Below is a small trained network, with its code and all its weights. Each question gives an input and a class and asks what happens when units are switched off, that is, made to give their printed mean instead of their output.

import numpy as np


def w(rows, s, z=0):
    codes = np.array(rows[::2]) - 128.0
    scale = np.full(codes.shape[1], s)
    scale[-1] = z or s
    return codes * scale


def norm(h):
    return h / np.sqrt((h * h).mean(-1, keepdims=True) + 1e-5)


def f(y):
    return np.maximum(y, 0)


def log_softmax(a):
    a = a - a.max(-1, keepdims=True)
    return a - np.log(np.exp(a).sum(-1, keepdims=True))


def net(x, mask):
    res = np.array(x, float).reshape(1, 4) / 4 @ E
    u = 0
    for l in range(3):
        y = f(norm(res) @ A[l][:, :-1].T + A[l][:, -1])
        res = res + np.where(mask[u : u + 5], y, B[l][:, -1]) @ B[l][:, :-1]
        u += 5
    return log_softmax(norm(res)[-1] @ U[:, :-1].T + U[:, -1])


A, B = {}, {}
E = w([
[131,138,160,105,82,229,142,102,100],'x0',
[91,148,34,89,48,143,150,106,141],'x1',
[127,92,165,159,79,2,166,222,92],'x2',
[114,202,42,116,66,198,52,113,162],'x3',
],0.0095)
A[0] = w([
[125,112,216,122,234,183,161,109,117,38],'0.n1',
[121,175,45,128,139,198,47,121,160,77],'0.n2',
[125,118,169,124,185,60,132,141,127,125],'0.n3',
[130,143,125,138,126,191,124,107,123,56],'0.n4',
[122,151,72,130,8,180,141,118,123,1],'0.n5',
],0.016,0.0021)
B[0] = w([
[164,108,245,97,140,177,48,82,81,202],'0.n1',
[148,171,3,155,200,103,119,53,134,254],'0.n2',
[127,109,93,134,130,55,198,141,115,192],'0.n3',
[150,145,65,146,84,87,135,169,105,180],'0.n4',
[79,101,212,81,64,165,102,162,149,227],'0.n5',
],0.014,0.017)
A[1] = w([
[87,133,128,77,4,151,111,172,146,80],'1.n1',
[106,140,158,185,155,91,206,210,158,3],'1.n2',
[131,171,121,107,124,220,102,118,124,143],'1.n3',
[79,93,147,87,52,171,119,146,145,49],'1.n4',
[143,112,225,163,177,213,145,144,152,124],'1.n5',
],0.016,0.002)
B[1] = w([
[11,174,236,128,116,182,198,154,196,251],'1.n1',
[146,86,84,163,79,105,150,163,89,203],'1.n2',
[98,111,34,161,76,94,165,200,129,224],'1.n3',
[113,217,190,158,140,157,158,237,205,214],'1.n4',
[173,169,195,83,178,132,45,82,76,195],'1.n5',
],0.012,0.011)
A[2] = w([
[135,163,63,178,131,190,134,96,150,9],'2.n1',
[145,85,85,141,134,2,180,160,156,62],'2.n2',
[62,213,22,157,62,96,17,124,153,234],'2.n3',
[125,99,197,90,239,128,126,50,144,110],'2.n4',
[143,152,15,100,105,191,107,62,166,14],'2.n5',
],0.013,0.0015)
B[2] = w([
[106,67,62,90,152,116,90,94,153,186],'2.n1',
[42,54,90,185,132,72,169,144,145,202],'2.n2',
[238,198,135,110,182,174,132,101,195,252],'2.n3',
[125,112,202,142,83,198,70,106,40,173],'2.n4',
[178,129,11,95,85,119,137,118,106,219],'2.n5',
],0.013,0.016)
U = w([
[170,146,4,107,143,157,97,66,184,253],'0',
[66,21,98,184,122,36,186,142,127,44],'1',
[43,161,168,121,94,175,162,173,227,50],'2',
[155,77,196,125,142,141,60,72,60,185],'3',
],0.011,0.0012)

Each question gives the input, the list of numbers given to net, and the class t.
The units are the neurons (one row each of A and B). Each row of codes is followed by its name. A weight is (code - 128) times the scale printed after its matrix; where a second scale follows, it is the last column's (A, B and U).
mask holds one flag per neuron, layer by layer. A switched-off neuron (its flag False) gives its mean, the last column of its row in B, instead of its output. The means were averaged over made-up inputs and are rounded, as every weight is.
A unit's drop is (log p(t) with every unit on - log p(t) with that unit switched off) / (log p(t) with every unit on - log p(t) with every unit switched off).
The circuit of an input: a set's keep is (log p(t) with only the set's units on - log p(t) with every unit switched off) / (log p(t) with every unit on - log p(t) with every unit switched off). Starting from the 12 units with the biggest drops (on a tie, the unit counted first), units are removed one at a time, each time the one whose removal leaves the highest keep (on an exact tie, the one counted first), for as long as the keep stays at least 0.8.
units of the circuit, in order: the units of the circuit, biggest drop first
most important unit: the unit with the biggest drop
top k neurons: the k neurons with the biggest drops, biggest first
top k neurons in layer l: the k neurons of layer l with the biggest drops, biggest first
drop when u is switched off: that unit's drop, to one decimal
input [-4,8,3,-4], class 1: top 2 neurons	[0.n5; 0.n2]
input [5,6,1,3], class 2: units of the circuit, in order	[0.n5]
input [-6,0,-3,-6], class 3: top 2 neurons	[0.n1; 0.n4]
input [8,0,7,-6], class 3: top 4 neurons	[0.n4; 0.n2; 1.n3; 1.n5]
input [2,-4,8,5], class 1: top 3 neurons	[0.n5; 0.n1; 0.n2]
input [0,-5,5,6], class 1: top 2 neurons	[0.n1; 0.n5]
input [-7,0,5,5], class 1: top 2 neurons in layer 0	[0.n5; 0.n2]
input [0,8,4,-6], class 1: top 2 neurons	[0.n5; 0.n1]
input [3,3,2,6], class 2: top 2 neurons	[0.n5; 1.n1]
input [-1,-7,3,4], class 1: top 2 neurons in layer 0	[0.n3; 0.n5]
input [-4,5,4,0], class 2: top 2 neurons	[0.n2; 1.n1]
input [-2,-6,6,6], class 1: drop when 0.n5 is switched off	0.2
input [4,-1,-4,-3], class 3: drop when 0.n1 is switched off	1.1
input [4,5,7,1], class 2: drop when 1.n3 is switched off	0.0
input [7,-3,-7,-4], class 3: most important unit	0.n1
